Below is a small trained network, with its code and all its weights. Each question gives an input and a class and asks what happens when units are switched off, that is, made to give their printed mean instead of their output.

import numpy as np


def w(rows, s, z=0):
    codes = np.array(rows[::2]) - 128.0
    scale = np.full(codes.shape[1], s)
    scale[-1] = z or s
    return codes * scale


def f(y):
    return np.maximum(y, 0)


def log_softmax(a):
    a = a - a.max(-1, keepdims=True)
    return a - np.log(np.exp(a).sum(-1, keepdims=True))


def net(x, mask):
    res = np.array(x, float).reshape(1, 4) / 4 @ E
    y = f(res @ A[0][:, :-1].T + A[0][:, -1])
    res = res + np.where(mask, y, B[0][:, -1]) @ B[0][:, :-1]
    return log_softmax(res[-1] @ U[:, :-1].T + U[:, -1])


A, B = {}, {}
E = w([
[154,115,100,238,117,170,254,179,75,112,155],'x0',
[79,69,148,176,119,102,62,83,59,51,200],'x1',
[188,84,186,91,201,216,142,38,134,137,174],'x2',
[121,204,161,104,181,97,167,118,53,75,43],'x3',
],0.0094)
A[0] = w([
[95,132,128,152,64,66,143,171,142,113,115,92],'neuron 1',
[145,194,164,113,154,124,141,136,93,89,85,62],'neuron 2',
[81,148,151,53,131,81,62,107,165,159,120,108],'neuron 3',
[145,120,138,204,124,182,206,209,47,128,140,91],'neuron 4',
[134,105,123,176,147,144,177,150,114,112,127,63],'neuron 5',
[96,153,116,108,116,17,91,141,139,163,131,132],'neuron 6',
[116,103,130,113,90,151,99,132,176,154,155,234],'neuron 7',
[103,138,74,129,99,59,118,165,141,129,101,78],'neuron 8',
[178,179,98,103,144,108,168,155,183,211,98,141],'neuron 9',
[125,152,112,96,161,90,144,107,76,109,77,60],'neuron 10',
[169,157,76,94,171,145,155,134,187,158,108,65],'neuron 11',
[155,103,85,141,70,152,98,116,176,179,198,14],'neuron 12',
[107,190,183,143,180,106,166,106,96,90,66,14],'neuron 13',
[116,72,110,156,116,104,93,141,160,130,199,177],'neuron 14',
[120,101,97,159,92,159,107,147,211,171,161,40],'neuron 15',
[149,125,90,203,103,161,221,171,82,128,155,81],'neuron 16',
[171,170,73,100,125,171,168,162,182,169,87,79],'neuron 17',
[100,139,80,128,75,68,115,201,161,101,98,51],'neuron 18',
[137,80,92,146,75,138,111,150,167,172,166,144],'neuron 19',
[67,77,114,179,146,97,75,100,71,43,196,64],'neuron 20',
[196,79,205,86,203,202,133,49,136,119,164,128],'neuron 21',
[92,164,109,160,82,116,117,154,143,128,104,70],'neuron 22',
[126,170,188,99,191,83,162,138,49,57,81,100],'neuron 23',
[117,122,161,31,139,101,2,132,153,149,98,64],'neuron 24',
[88,144,134,122,203,98,149,124,103,50,102,247],'neuron 25',
[85,137,82,144,77,53,127,150,153,96,94,131],'neuron 26',
[149,127,182,113,209,191,160,63,163,126,178,1],'neuron 27',
[145,112,118,174,109,130,167,142,128,152,174,137],'neuron 28',
[81,85,145,163,119,93,78,90,54,26,177,74],'neuron 29',
[76,136,65,171,22,64,120,175,107,128,102,114],'neuron 30',
[166,162,116,85,114,145,183,172,176,183,86,74],'neuron 31',
],0.0085,0.0077)
B[0] = w([
[160,115,189,160,133,169,163,128,105,165,154,180],'neuron 1',
[119,98,118,113,151,82,91,193,136,162,123,165],'neuron 2',
[83,204,108,207,178,67,173,40,236,103,216,208],'neuron 3',
[70,211,120,165,175,74,137,70,192,116,197,220],'neuron 4',
[89,134,152,172,162,94,142,104,159,110,213,162],'neuron 5',
[178,139,165,138,161,122,178,73,87,133,170,192],'neuron 6',
[107,186,57,69,111,78,194,158,108,158,82,224],'neuron 7',
[171,114,177,150,156,151,119,99,74,157,157,175],'neuron 8',
[112,132,129,112,46,174,67,128,118,34,77,200],'neuron 9',
[101,68,117,112,181,98,130,183,135,141,104,158],'neuron 10',
[121,122,162,173,106,197,50,145,138,56,82,163],'neuron 11',
[95,65,128,105,224,86,37,214,118,177,149,175],'neuron 12',
[77,48,116,90,204,118,74,222,136,175,161,167],'neuron 13',
[106,99,74,62,104,103,153,158,114,145,58,228],'neuron 14',
[62,54,102,74,171,105,85,204,147,222,116,171],'neuron 15',
[87,199,114,183,206,72,158,55,194,85,204,216],'neuron 16',
[100,110,135,159,79,183,25,133,118,51,59,181],'neuron 17',
[173,91,175,169,135,151,124,136,89,144,188,183],'neuron 18',
[111,82,93,55,133,85,141,151,132,180,96,204],'neuron 19',
[101,127,137,139,60,220,1,139,142,46,84,224],'neuron 20',
[237,100,210,158,126,160,206,104,49,166,159,252],'neuron 21',
[160,90,182,142,162,186,146,123,108,151,182,160],'neuron 22',
[95,81,95,60,142,68,95,194,141,193,111,200],'neuron 23',
[64,192,149,212,189,79,145,55,199,86,229,219],'neuron 24',
[114,98,49,32,88,77,197,144,133,170,57,220],'neuron 25',
[213,114,181,148,124,169,169,145,66,151,126,199],'neuron 26',
[166,95,202,171,174,148,151,139,49,155,179,183],'neuron 27',
[103,160,77,104,128,72,163,115,183,139,137,184],'neuron 28',
[88,105,124,138,65,226,57,148,135,61,61,224],'neuron 29',
[230,105,196,145,162,156,165,92,91,151,152,226],'neuron 30',
[88,66,118,167,78,205,46,135,126,71,96,182],'neuron 31',
],0.0069,0.012)
U = w([
[75,210,116,179,185,63,144,72,192,100,175,102],'0',
[249,100,181,154,151,155,157,125,40,176,145,104],'1',
[84,114,115,142,53,196,53,153,125,34,73,106],'2',
[80,79,80,64,165,53,116,220,128,224,102,89],'3',
[163,184,47,58,43,76,219,93,107,140,60,252],'4',
],0.011,0.018)

Each question gives the input, the list of numbers given to net, and the class t.
The units are the neurons (one row each of A and B). Each row of codes is followed by its name. A weight is (code - 128) times the scale printed after its matrix; where a second scale follows, it is the last column's (A, B and U).
mask holds one flag per neuron, in row order. A switched-off neuron (its flag False) gives its mean, the last column of its row in B, instead of its output. The means were averaged over made-up inputs and are rounded, as every weight is.
A unit's drop is (log p(t) with every unit on - log p(t) with that unit switched off) / (log p(t) with every unit on - log p(t) with every unit switched off).
The circuit of an input: a set's keep is (log p(t) with only the set's units on - log p(t) with every unit switched off) / (log p(t) with every unit on - log p(t) with every unit switched off). Starting from the 12 units with the biggest drops (on a tie, the unit counted first), units are removed one at a time, each time the one whose removal leaves the highest keep (on an exact tie, the one counted first), for as long as the keep stays at least 0.8.
units of the circuit, in order: the units of the circuit, biggest drop first
most important unit: the unit with the biggest drop
top k neurons: the k neurons with the biggest drops, biggest first
drop when u is switched off: that unit's drop, to one decimal
input [-5,7,1,-2], class 2: most important unit : neuron 29
input [1,-4,2,5], class 3: top 3 neurons : [neuron 20; neuron 29; neuron 23]
input [-1,7,2,-8], class 3: top 2 neurons : [neuron 12; neuron 19]
input [-7,-8,0,-8], class 2: top 3 neurons : [neuron 9; neuron 17; neuron 31]
input [7,4,-5,-8], class 3: top 4 neurons : [neuron 19; neuron 15; neuron 14; neuron 24]
input [5,8,-2,3], class 2: top 2 neurons : [neuron 29; neuron 20]
input [-7,-1,4,-6], class 0: top 2 neurons : [neuron 24; neuron 3]
input [-4,-6,7,-8], class 3: top 4 neurons : [neuron 15; neuron 12; neuron 7; neuron 30]
input [3,6,0,7], class 3: top 4 neurons : [neuron 23; neuron 25; neuron 13; neuron 9]
input [5,0,-7,-7], class 1: top 2 neurons : [neuron 30; neuron 26]
input [-4,-1,-7,8], class 3: top 2 neurons : [neuron 23; neuron 25]
input [8,5,6,7], class 0: top 2 neurons : [neuron 4; neuron 16]
input [-7,-6,-7,-2], class 0: top 3 neurons : [neuron 3; neuron 24; neuron 21]
input [5,-4,0,-1], class 0: units of the circuit, in order : [neuron 16]
input [8,8,5,8], class 0: top 3 neurons : [neuron 4; neuron 16; neuron 5]
input [-4,7,6,6], class 2: top 3 neurons : [neuron 29; neuron 20; neuron 30]
input [-6,-7,3,7], class 2: drop when neuron 9 is switched off : 0.7
input [3,5,-5,-7], class 3: drop when neuron 21 is switched off : 0.4
input [7,2,6,-4], class 0: drop when neuron 4 is switched off : 0.2
input [5,-2,-7,5], class 1: units of the circuit, in order : [neuron 30]
input [-1,-7,4,4], class 2: drop when neuron 7 is switched off : 0.0
